Here is a tiny trained network, its code and every weight. The questions are about switching its units off for an input and a target symbol, where a switched-off unit gives its printed mean instead of its output.

import numpy as np


def w(rows, s, z=0):
    codes = np.array(rows[::2]) - 128.0
    scale = np.full(codes.shape[1], s)
    scale[-1] = z or s
    return codes * scale


def f(y):
    return np.maximum(y, 0)


def softmax(a):
    e = np.exp(a - a.max(-1, keepdims=True))
    return e / e.sum(-1, keepdims=True)


def log_softmax(a):
    a = a - a.max(-1, keepdims=True)
    return a - np.log(np.exp(a).sum(-1, keepdims=True))


def net(x, mask):
    ids = ['αβγδεζηλμξπσφω'.index(c) for c in x.split()]
    T = len(ids)
    res = E[ids] + P[:T]
    u = 0
    for l in range(2):
        q, k, v = (res @ M[l].T for M in (Q, K, V))
        z = softmax(np.where(np.tri(T) > 0, q @ k.T / 4**0.5, -1e9)) @ v
        res = res + np.where(mask[u], z, O[l][:, -1]) @ O[l][:, :-1]
        u += 1
        y = f(res @ A[l][:, :-1].T + A[l][:, -1])
        res = res + np.where(mask[u : u + 12], y, B[l][:, -1]) @ B[l][:, :-1]
        u += 12
    return log_softmax(res[-1] @ U[:, :-1].T + U[:, -1])


Q, K, V, O, A, B = {}, {}, {}, {}, {}, {}
E = w([
[171,115,172,93,167,113,110],'α',
[155,127,135,222,118,134,110],'β',
[104,136,90,84,79,99,142],'γ',
[158,60,89,186,137,70,84],'δ',
[57,102,159,226,125,94,172],'ε',
[105,104,149,194,84,108,72],'ζ',
[25,181,127,134,178,93,143],'η',
[200,201,131,73,136,126,188],'λ',
[83,164,152,86,89,66,210],'μ',
[142,204,102,82,227,203,121],'ξ',
[203,111,138,162,85,141,15],'π',
[73,131,22,226,110,135,77],'σ',
[113,173,152,128,133,135,232],'φ',
[139,141,115,252,229,121,146],'ω',
],0.02)
P = w([
[172,39,254,87,73,98,175],'0',
[152,222,180,161,169,79,99],'1',
[139,218,159,189,164,79,98],'2',
[133,227,156,183,159,97,104],'3',
[133,243,165,190,153,109,94],'4',
[138,233,169,183,140,120,78],'5',
[151,222,170,175,132,142,58],'6',
],0.0076)
Q[0] = w([
[135,225,234,177,97,171,99],'L0H1',
[96,10,87,66,144,202,153],'L0H1',
[159,254,140,183,150,54,72],'L0H1',
[197,117,142,198,143,114,156],'L0H1',
],0.009)
K[0] = w([
[135,17,95,104,101,119,160],'L0H1',
[172,176,2,192,234,108,111],'L0H1',
[77,40,138,67,71,180,105],'L0H1',
[152,92,107,106,116,205,119],'L0H1',
],0.0091)
V[0] = w([
[4,26,233,45,123,119,207],'L0H1',
[74,114,90,210,241,136,254],'L0H1',
[170,101,22,83,116,108,73],'L0H1',
[185,48,129,193,220,124,144],'L0H1',
],0.0048)
O[0] = w([
[173,75,134,91,166,121,92,211],'L0H1',
[210,122,148,210,129,179,218,2],'L0H1',
[146,118,51,127,86,166,191,77],'L0H1',
[166,61,115,77,162,254,161,244],'L0H1',
],0.0062,0.0036)
A[0] = w([
[187,91,17,241,202,1,101,171],'L0N1',
[65,188,122,185,226,101,194,255],'L0N2',
[102,79,118,198,152,158,120,150],'L0N3',
[229,119,73,109,48,88,86,107],'L0N4',
[128,141,74,47,24,133,120,149],'L0N5',
[118,165,54,126,223,150,42,105],'L0N6',
[153,203,86,125,101,45,95,164],'L0N7',
[114,133,198,206,82,143,91,152],'L0N8',
[223,227,125,50,186,221,94,103],'L0N9',
[124,149,230,69,149,66,205,139],'L0N10',
[128,111,86,127,124,230,84,26],'L0N11',
[87,18,175,160,62,133,187,104],'L0N12',
],0.0072,0.0033)
B[0] = w([
[144,147,125,51,59,214,90,246],'L0N1',
[90,96,176,70,108,183,96,184],'L0N2',
[119,190,102,110,188,175,170,169],'L0N3',
[125,234,185,19,108,74,199,174],'L0N4',
[111,220,253,168,200,77,132,139],'L0N5',
[23,55,164,75,109,116,135,188],'L0N6',
[145,221,217,142,100,230,88,179],'L0N7',
[124,84,220,237,194,75,186,188],'L0N8',
[121,156,56,183,121,145,47,179],'L0N9',
[181,63,143,180,52,237,113,157],'L0N10',
[92,149,148,69,104,90,222,141],'L0N11',
[28,80,104,153,213,131,156,147],'L0N12',
],0.0058,0.013)
Q[1] = w([
[66,82,30,61,100,78,102],'L1H1',
[119,178,162,117,83,110,95],'L1H1',
[193,96,3,89,134,73,253],'L1H1',
[104,169,131,116,6,62,99],'L1H1',
],0.0061)
K[1] = w([
[73,174,172,164,57,116,130],'L1H1',
[32,77,126,77,183,53,150],'L1H1',
[25,217,91,228,37,173,3],'L1H1',
[184,239,142,125,160,84,124],'L1H1',
],0.0056)
V[1] = w([
[169,254,154,156,129,157,148],'L1H1',
[159,170,49,117,205,174,163],'L1H1',
[144,96,160,156,189,166,57],'L1H1',
[8,197,88,151,140,134,77],'L1H1',
],0.007)
O[1] = w([
[194,209,104,141,208,127,201,70],'L1H1',
[56,146,91,126,115,202,53,2],'L1H1',
[179,55,81,81,254,63,119,218],'L1H1',
[107,88,228,109,151,163,173,39],'L1H1',
],0.0089,0.0086)
A[1] = w([
[101,180,190,121,211,107,155,2],'L1N1',
[163,147,87,22,142,196,139,102],'L1N2',
[148,142,82,90,83,80,117,92],'L1N3',
[46,152,130,70,177,157,87,63],'L1N4',
[226,133,114,132,59,130,146,58],'L1N5',
[120,168,172,149,61,57,129,59],'L1N6',
[11,153,119,79,128,77,199,38],'L1N7',
[53,237,199,148,69,188,182,243],'L1N8',
[93,153,148,164,123,181,81,134],'L1N9',
[59,145,144,217,132,54,97,39],'L1N10',
[250,130,174,87,79,153,125,225],'L1N11',
[125,2,88,142,147,140,124,72],'L1N12',
],0.0084,0.0024)
B[1] = w([
[149,165,120,134,103,138,134,180],'L1N1',
[58,175,86,153,135,93,139,175],'L1N2',
[74,234,170,144,157,115,174,168],'L1N3',
[196,118,199,156,133,64,116,172],'L1N4',
[116,157,142,197,69,100,163,169],'L1N5',
[94,201,179,117,171,150,96,184],'L1N6',
[92,91,171,123,172,153,70,143],'L1N7',
[135,37,66,101,62,157,196,181],'L1N8',
[172,179,209,211,119,94,158,170],'L1N9',
[31,123,14,123,137,104,253,175],'L1N10',
[128,67,29,65,128,163,123,253],'L1N11',
[161,199,65,115,131,166,47,204],'L1N12',
],0.0057,0.011)
U = w([
[187,96,95,126,169,143,119,84],'α',
[194,124,148,173,128,148,138,117],'β',
[92,204,130,32,168,123,203,99],'γ',
[85,156,28,35,112,87,138,166],'δ',
[101,118,97,126,172,149,171,244],'ε',
[146,143,88,193,91,46,141,152],'ζ',
[94,80,193,65,134,105,117,80],'η',
[164,200,55,141,118,161,169,6],'λ',
[159,115,144,110,39,130,170,110],'μ',
[93,206,121,115,204,185,90,3],'ξ',
[195,169,188,164,45,64,88,62],'π',
[53,148,102,144,58,214,67,241],'σ',
[173,115,121,123,127,217,182,171],'φ',
[149,158,183,122,185,253,120,154],'ω',
],0.0071,0.0034)

Each question gives the input, a string of symbols that net reads in full, and the target symbol t.
The units are the heads (4 rows each of Q, K, V and O) and the neurons (one row each of A and B). Each row of codes is followed by its name. A weight is (code - 128) times the scale printed after its matrix; where a second scale follows, it is the last column's (O, A, B and U).
mask holds one flag per unit, layer by layer, with each layer's heads first. A switched-off unit (its flag False) gives its mean, the last column of its rows in O or B, instead of its output. The means were averaged over made-up inputs and are rounded, as every weight is.
A unit's drop is (log p(t) with every unit on - log p(t) with that unit switched off) / (log p(t) with every unit on - log p(t) with every unit switched off).
The circuit of an input: a set's keep is (log p(t) with only the set's units on - log p(t) with every unit switched off) / (log p(t) with every unit on - log p(t) with every unit switched off). Starting from the 12 units with the biggest drops (on a tie, the unit counted first), units are removed one at a time, each time the one whose removal leaves the highest keep (on an exact tie, the one counted first), for as long as the keep stays at least 0.8.
circuit, biggest first: the units of the circuit, biggest drop first
most important unit: the unit with the biggest drop
top k neurons: the k neurons with the biggest drops, biggest first
k most important neurons of layer l: the k neurons of layer l with the biggest drops, biggest first
input φ π δ φ δ ζ, target ζ: 2 most important neurons of layer 0 : L0N10; L0N8
input α α δ ζ ξ ε, target δ: circuit, biggest first : L1H1; L1N10; L0N7
input σ ζ μ, target μ: circuit, biggest first : L1N8; L1H1
input α ξ π σ ω δ, target δ: 2 most important neurons of layer 0 : L0N1; L0N9
input ξ ξ σ δ δ ζ ε, target ε: most important unit : L1N10
input ω δ ζ δ α, target ξ: circuit, biggest first : L1H1; L0H1
input μ μ μ ζ δ π π, target π: top 2 neurons : L1N5; L0N1
input μ ξ φ ζ λ η β, target π: top 2 neurons : L0N9; L0N1
input δ ω ε ζ ζ ω, target σ: circuit, biggest first : L1H1; L0N2; L0N1; L0N7
input δ φ σ φ μ δ ω, target σ: circuit, biggest first : L1H1; L0H1; L0N2; L0N7
input μ ξ δ μ ξ μ, target π: top 2 neurons : L0N9; L0N10
input μ π δ δ π δ, target π: circuit, biggest first : L0H1; L1H1
input α π α, target δ: circuit, biggest first : L1H1; L0N8; L0H1
input ε φ φ ξ δ, target α: most important unit : L0H1
input ε ζ δ β ε ω, target α: circuit, biggest first : L0H1; L1H1; L0N4
input δ δ β, target σ: circuit, biggest first : L1H1; L0H1; L0N12
input π σ ε, target γ: top 2 neurons : L1N10; L0N5
input ζ δ π ξ, target η: top 2 neurons : L0N6; L1N4
input δ δ π λ δ η, target η: 2 most important neurons of layer 1 : L1N4; L1N7
input π δ δ π ζ, target γ: most important neuron of layer 0 : L0N5
input α π ζ δ ζ π, target δ: 2 most important neurons of layer 0 : L0N10; L0N4
input ξ β δ η, target ω: top 2 neurons : L0N2; L0N9
input λ ζ ε π ζ, target ζ: top 2 neurons : L0N10; L1N10
input ζ δ ζ, target η: 3 most important neurons of layer 0 : L0N12; L0N7; L0N1
input α δ ξ ξ, target δ: top 2 neurons : L0N10; L0N9
